Below is a small trained network, with its code and all its weights. Each question gives an input and a target symbol and asks what happens when units are switched off, that is, made to give their printed mean instead of their output.

import numpy as np


def w(rows, s, z=0):
    codes = np.array(rows[::2]) - 128.0
    scale = np.full(codes.shape[1], s)
    scale[-1] = z or s
    return codes * scale


def f(y):
    return y / 2 * (1 + np.tanh(0.7978845608 * (y + 0.044715 * y**3)))


def softmax(a):
    e = np.exp(a - a.max(-1, keepdims=True))
    return e / e.sum(-1, keepdims=True)


def log_softmax(a):
    a = a - a.max(-1, keepdims=True)
    return a - np.log(np.exp(a).sum(-1, keepdims=True))


def net(x, mask):
    ids = ['ΔΛηθμτ'.index(c) for c in x.split()]
    T = len(ids)
    res = E[ids] + P[:T]
    u = 0
    for l in range(2):
        r = res
        for j in range(2):
            rows = slice(2 * j, 2 * j + 2)
            q, k, v = (r @ M[l][rows].T for M in (Q, K, V))
            z = softmax(np.where(np.tri(T) > 0, q @ k.T / 2**0.5, -1e9)) @ v
            o = O[l][rows]
            res = res + np.where(mask[u + j], z, o[:, -1]) @ o[:, :-1]
        u += 2
        y = f(res @ A[l][:, :-1].T + A[l][:, -1])
        res = res + np.where(mask[u : u + 12], y, B[l][:, -1]) @ B[l][:, :-1]
        u += 12
    return log_softmax(res[-1] @ U[:, :-1].T + U[:, -1])


Q, K, V, O, A, B = {}, {}, {}, {}, {}, {}
E = w([
[81,230,123,213,37,251],'Δ',
[126,235,148,98,40,245],'Λ',
[201,158,105,135,111,181],'η',
[69,74,180,120,91,160],'θ',
[199,188,88,179,127,96],'μ',
[112,108,96,221,161,94],'τ',
],0.014)
P = w([
[139,102,176,102,111,113],'0',
[106,98,53,87,77,115],'1',
[106,145,98,152,163,133],'2',
[143,141,224,113,130,132],'3',
[99,117,27,67,62,141],'4',
[82,175,111,137,161,187],'5',
[166,179,255,124,172,155],'6',
],0.012)
Q[0] = w([
[85,114,85,162,132,130],'L0H1',
[90,18,55,202,193,69],'L0H1',
[82,138,149,205,91,170],'L0H2',
[159,3,28,36,108,65],'L0H2',
],0.035)
K[0] = w([
[114,82,122,97,123,99],'L0H1',
[146,4,127,149,193,66],'L0H1',
[104,156,147,147,104,201],'L0H2',
[237,116,121,78,185,20],'L0H2',
],0.038)
V[0] = w([
[17,188,133,2,185,125],'L0H1',
[102,87,133,236,50,91],'L0H1',
[128,58,135,107,122,164],'L0H2',
[149,103,127,75,149,143],'L0H2',
],0.0064)
O[0] = w([
[242,68,84,254,87,94,254],'L0H1',
[59,199,173,61,153,208,40],'L0H1',
[107,109,121,101,120,132,65],'L0H2',
[107,158,119,95,103,119,64],'L0H2',
],0.0048,0.0027)
A[0] = w([
[158,161,48,103,157,149,4],'L0N1',
[122,119,44,69,190,154,20],'L0N2',
[62,149,86,206,100,129,108],'L0N3',
[157,108,184,143,148,160,196],'L0N4',
[201,107,154,74,228,123,152],'L0N5',
[100,121,174,105,234,110,75],'L0N6',
[101,1,76,57,112,142,64],'L0N7',
[83,69,183,136,67,105,40],'L0N8',
[68,117,31,86,92,122,112],'L0N9',
[121,83,91,165,163,164,68],'L0N10',
[117,182,160,195,148,161,69],'L0N11',
[195,33,163,121,150,79,49],'L0N12',
],0.013,0.0029)
B[0] = w([
[43,161,127,149,64,83,181],'L0N1',
[146,82,91,207,105,141,131],'L0N2',
[61,92,123,53,129,145,210],'L0N3',
[127,136,183,146,107,114,200],'L0N4',
[104,160,210,65,142,133,146],'L0N5',
[38,159,130,137,185,162,133],'L0N6',
[214,189,82,136,252,238,151],'L0N7',
[24,193,120,220,83,108,140],'L0N8',
[186,26,89,128,106,35,207],'L0N9',
[103,156,124,88,121,165,121],'L0N10',
[124,86,138,189,159,156,254],'L0N11',
[175,69,89,221,107,114,135],'L0N12',
],0.016,0.0062)
Q[1] = w([
[77,92,83,174,97,176],'L1H1',
[46,119,173,202,105,203],'L1H1',
[163,101,85,29,78,113],'L1H2',
[40,164,255,183,81,140],'L1H2',
],0.036)
K[1] = w([
[183,152,171,171,106,123],'L1H1',
[138,105,205,168,174,141],'L1H1',
[77,158,82,82,57,119],'L1H2',
[133,113,255,169,114,118],'L1H2',
],0.047)
V[1] = w([
[175,231,111,151,56,139],'L1H1',
[122,104,123,111,71,205],'L1H1',
[235,143,157,55,152,71],'L1H2',
[89,151,118,155,238,7],'L1H2',
],0.015)
O[1] = w([
[87,95,15,182,76,235,205],'L1H1',
[156,67,191,103,129,201,196],'L1H1',
[95,157,128,140,2,213,84],'L1H2',
[158,240,41,8,108,132,4],'L1H2',
],0.0062,0.014)
A[1] = w([
[102,169,115,90,102,154,2],'L1N1',
[98,187,105,60,140,169,125],'L1N2',
[121,125,63,50,97,140,127],'L1N3',
[109,196,123,97,116,172,31],'L1N4',
[107,172,105,87,88,143,78],'L1N5',
[144,66,139,91,128,112,56],'L1N6',
[141,160,80,117,190,168,83],'L1N7',
[173,114,118,151,147,97,95],'L1N8',
[48,142,132,79,52,121,177],'L1N9',
[240,95,111,84,92,163,122],'L1N10',
[197,154,128,170,87,60,134],'L1N11',
[248,134,134,126,108,174,116],'L1N12',
],0.015,0.01)
B[1] = w([
[95,115,58,173,197,148,146],'L1N1',
[63,116,153,131,56,73,177],'L1N2',
[71,146,187,136,186,98,207],'L1N3',
[58,124,66,118,211,165,157],'L1N4',
[57,71,97,83,180,120,165],'L1N5',
[92,216,55,99,116,149,192],'L1N6',
[241,84,119,104,133,115,188],'L1N7',
[133,157,129,122,98,170,185],'L1N8',
[249,176,107,88,61,118,246],'L1N9',
[170,127,159,171,122,192,234],'L1N10',
[116,66,179,133,139,115,207],'L1N11',
[69,128,62,131,141,89,237],'L1N12',
],0.018,0.013)
U = w([
[106,255,190,132,252,126,183],'Δ',
[78,120,153,201,164,85,182],'Λ',
[133,198,150,132,127,100,112],'η',
[151,151,116,136,222,76,4],'θ',
[78,166,86,116,176,71,59],'μ',
[109,171,183,112,180,29,198],'τ',
],0.0043,0.0033)

Each question gives the input, a string of symbols that net reads in full, and the target symbol t.
The units are the heads (2 rows each of Q, K, V and O) and the neurons (one row each of A and B). Each row of codes is followed by its name. A weight is (code - 128) times the scale printed after its matrix; where a second scale follows, it is the last column's (O, A, B and U).
mask holds one flag per unit, layer by layer, with each layer's heads first. A switched-off unit (its flag False) gives its mean, the last column of its rows in O or B, instead of its output. The means were averaged over made-up inputs and are rounded, as every weight is.
A unit's drop is (log p(t) with every unit on - log p(t) with that unit switched off) / (log p(t) with every unit on - log p(t) with every unit switched off).
The circuit of an input: a set's keep is (log p(t) with only the set's units on - log p(t) with every unit switched off) / (log p(t) with every unit on - log p(t) with every unit switched off). Starting from the 12 units with the biggest drops (on a tie, the unit counted first), units are removed one at a time, each time the one whose removal leaves the highest keep (on an exact tie, the one counted first), for as long as the keep stays at least 0.8.
units of the circuit, in order: the units of the circuit, biggest drop first
most important unit: the unit with the biggest drop
k most important neurons: the k neurons with the biggest drops, biggest first
top k neurons in layer l: the k neurons of layer l with the biggest drops, biggest first
which heads matter: for each layer, one digit per head in row order, 1 if its drop is at least 0.15 and else 0, layers parted by /
input η η Λ θ μ μ, target θ: 2 most important neurons => [L0N8; L0N9]
input Λ μ τ τ Λ θ, target τ: most important unit => L1H2
input η Λ θ Λ μ Λ μ, target Λ: which heads matter => 10 / 00
input μ η τ, target μ: units of the circuit, in order => [L1H2; L0N3; L1N5; L0N10]
input Λ θ μ τ μ Δ, target τ: 4 most important neurons => [L0N3; L1N2; L0N6; L0N11]
input τ μ Δ θ μ η, target θ: 2 most important neurons => [L0N8; L1N7]
input Λ Λ τ Λ Δ θ η, target Δ: units of the circuit, in order => [L0N5; L0N9]
input τ Λ Λ, target τ: top 2 neurons in layer 0 => [L0N3; L0N6]
input Λ Λ Δ η, target Δ: which heads matter => 10 / 10
input θ Λ μ Λ Λ, target η: 2 most important neurons => [L0N9; L0N11]
input η μ μ, target η: 3 most important neurons => [L0N1; L1N9; L0N11]
input Λ η η η η η, target η: 2 most important neurons => [L1N9; L0N1]
input η Λ θ, target η: top 2 neurons in layer 0 => [L0N11; L0N8]
input η Λ μ, target η: 4 most important neurons => [L0N1; L0N9; L1N9; L0N11]
input Λ μ η Λ Λ Λ μ, target Λ: units of the circuit, in order => [L0H1; L0N12; L1N11]
input θ μ η, target θ: which heads matter => 00 / 11
input μ Δ η μ, target Δ: top 3 neurons in layer 0 => [L0N3; L0N1; L0N8]
input τ τ θ θ Λ Λ η, target Λ: most important unit => L0H1
input τ Λ Δ η μ η Λ, target Λ: top 2 neurons in layer 0 => [L0N11; L0N3]
input Λ θ Λ η Λ τ, target η: which heads matter => 00 / 01
input θ Λ θ η η θ, target η: most important unit => L1N9
input Λ Δ Λ Λ Λ Δ θ, target Δ: which heads matter => 10 / 01
input η Λ θ Λ, target Λ: units of the circuit, in order => [L1N9; L1H2]
input Λ Λ η Δ θ θ, target Δ: 2 most important neurons => [L0N11; L1N6]
input μ Λ Λ μ μ, target τ: which heads matter => 00 / 01
input Λ η μ Λ τ τ η, target τ: which heads matter => 00 / 10
input θ μ τ μ, target τ: which heads matter => 10 / 11
input θ η μ, target θ: 2 most important neurons => [L0N9; L0N8]
